Below is a small trained network, with its code and all its weights. Each question gives an input and a target symbol and asks what happens when units are switched off, that is, made to give their printed mean instead of their output.

import numpy as np


def w(rows, s, z=0):
    codes = np.array(rows[::2]) - 128.0
    scale = np.full(codes.shape[1], s)
    scale[-1] = z or s
    return codes * scale


def norm(h):
    return h / np.sqrt((h * h).mean(-1, keepdims=True) + 1e-5)


def f(y):
    return y / 2 * (1 + np.tanh(0.7978845608 * (y + 0.044715 * y**3)))


def softmax(a):
    e = np.exp(a - a.max(-1, keepdims=True))
    return e / e.sum(-1, keepdims=True)


def log_softmax(a):
    a = a - a.max(-1, keepdims=True)
    return a - np.log(np.exp(a).sum(-1, keepdims=True))


def net(x, mask):
    ids = ['βγδεθλμξστφ'.index(c) for c in x.split()]
    T = len(ids)
    res = E[ids] + P[:T]
    r = norm(res)
    for j in range(2):
        rows = slice(2 * j, 2 * j + 2)
        q, k, v = (r @ M[0][rows].T for M in (Q, K, V))
        z = softmax(np.where(np.tri(T) > 0, q @ k.T / 2**0.5, -1e9)) @ v
        o = O[0][rows]
        res = res + np.where(mask[j], z, o[:, -1]) @ o[:, :-1]
    y = f(norm(res) @ A[0][:, :-1].T + A[0][:, -1])
    res = res + np.where(mask[2:10], y, B[0][:, -1]) @ B[0][:, :-1]
    return log_softmax(norm(res)[-1] @ U[:, :-1].T + U[:, -1])


Q, K, V, O, A, B = {}, {}, {}, {}, {}, {}
E = w([
[152,130,127,125],'β',
[154,127,128,123],'γ',
[153,125,130,130],'δ',
[151,147,126,140],'ε',
[161,117,126,115],'θ',
[156,126,122,125],'λ',
[99,154,105,124],'μ',
[127,96,134,161],'ξ',
[162,121,85,124],'σ',
[113,102,127,106],'τ',
[74,119,254,133],'φ',
],0.0083)
P = w([
[253,115,213,60],'0',
[221,127,183,106],'1',
[208,125,161,122],'2',
[178,128,142,116],'3',
[140,138,126,118],'4',
[115,147,103,125],'5',
[86,174,79,134],'6',
[71,174,71,116],'7',
[56,183,64,111],'8',
],0.0018)
Q[0] = w([
[216,159,61,136],'H1',
[78,85,164,136],'H1',
[254,142,145,157],'H2',
[83,112,60,81],'H2',
],0.0096)
K[0] = w([
[59,47,10,154],'H1',
[187,172,254,133],'H1',
[158,115,51,54],'H2',
[99,138,130,235],'H2',
],0.0071)
V[0] = w([
[154,162,153,237],'H1',
[212,198,131,60],'H1',
[144,220,207,78],'H2',
[137,149,1,87],'H2',
],0.0045)
O[0] = w([
[107,252,144,85,199],'H1',
[45,111,43,135,250],'H1',
[84,110,173,42,155],'H2',
[222,152,65,85,29],'H2',
],0.0039,0.0014)
A[0] = w([
[177,203,68,111,96],'N1',
[39,160,100,176,252],'N2',
[137,135,215,152,47],'N3',
[26,83,112,167,81],'N4',
[134,71,188,249,155],'N5',
[2,169,167,25,22],'N6',
[228,99,171,137,114],'N7',
[115,205,143,169,111],'N8',
],0.005,0.0025)
B[0] = w([
[52,112,124,68,165],'N1',
[200,60,143,184,255],'N2',
[155,143,20,81,118],'N3',
[197,252,143,112,194],'N4',
[175,134,51,203,251],'N5',
[85,190,55,219,142],'N6',
[123,203,123,222,173],'N7',
[144,72,119,63,138],'N8',
],0.0039,0.0024)
U = w([
[193,216,196,72,167],'β',
[143,56,153,85,88],'γ',
[121,99,131,95,85],'δ',
[29,166,83,138,151],'ε',
[83,102,131,136,71],'θ',
[119,112,148,118,1],'λ',
[155,133,2,70,33],'μ',
[204,117,112,230,212],'ξ',
[115,115,126,119,76],'σ',
[135,87,153,93,201],'τ',
[46,123,252,172,146],'φ',
],0.0081,0.0031)

Each question gives the input, a string of symbols that net reads in full, and the target symbol t.
The units are the heads (2 rows each of Q, K, V and O) and the neurons (one row each of A and B). Each row of codes is followed by its name. A weight is (code - 128) times the scale printed after its matrix; where a second scale follows, it is the last column's (O, A, B and U).
mask holds one flag per unit, heads first, then neurons. A switched-off unit (its flag False) gives its mean, the last column of its rows in O or B, instead of its output. The means were averaged over made-up inputs and are rounded, as every weight is.
A unit's drop is (log p(t) with every unit on - log p(t) with that unit switched off) / (log p(t) with every unit on - log p(t) with every unit switched off).
The circuit of an input: a set's keep is (log p(t) with only the set's units on - log p(t) with every unit switched off) / (log p(t) with every unit on - log p(t) with every unit switched off). Starting from all 10 units, units are removed one at a time, each time the one whose removal leaves the highest keep (on an exact tie, the one counted first), for as long as the keep stays at least 0.8.
circuit, biggest first: the units of the circuit, biggest drop first
top k neurons: the k neurons with the biggest drops, biggest first
which heads matter: for each layer, one digit per head in row order, 1 if its drop is at least 0.15 and else 0, layers parted by /
drop of u: that unit's drop, to one decimal
input μ ξ δ ξ μ, target ξ: circuit, biggest first	[N2]
input μ θ τ ε ξ μ, target ξ: top 2 neurons	[N2; N4]
input ε φ ξ λ θ θ ξ ξ ε, target β: which heads matter	10
input τ ε μ τ ξ ξ ξ θ, target β: circuit, biggest first	[H1; N2]
input ε ξ θ, target β: top 2 neurons	[N7; N2]
input ξ ε σ β, target μ: which heads matter	11
input ε σ λ, target μ: circuit, biggest first	[H1; N2; N5]
input σ ε ε, target μ: which heads matter	11
input λ ξ μ σ γ, target μ: circuit, biggest first	[H2; N1]
input τ θ ξ ε, target β: top 2 neurons	[N2; N5]
input β ε τ, target ε: circuit, biggest first	[N6; H1]
input δ ξ τ τ ξ ξ λ λ, target β: circuit, biggest first	[H1; N5]
input ξ β γ, target β: which heads matter	00
input ε δ φ μ γ φ λ ξ γ, target β: which heads matter	10
input τ τ ξ ξ σ ξ τ, target ξ: which heads matter	01
input δ μ φ τ, target φ: circuit, biggest first	[H2]
input λ σ δ ε ξ ε β, target β: which heads matter	11
input φ δ ξ ε θ ξ δ, target β: which heads matter	10
input ε ξ ξ σ ε, target μ: which heads matter	01
input τ θ λ θ λ φ λ ξ δ, target β: circuit, biggest first	[H1]
input ε ε ε, target ε: which heads matter	11
input ξ τ ξ ξ ξ τ, target ξ: drop of H2	1.0
input ε ε τ, target ε: drop of H1	0.2
input γ λ τ γ ξ ε ξ β, target β: drop of N8	0.0
input ξ ξ ε δ ξ θ λ, target β: drop of N5	0.1
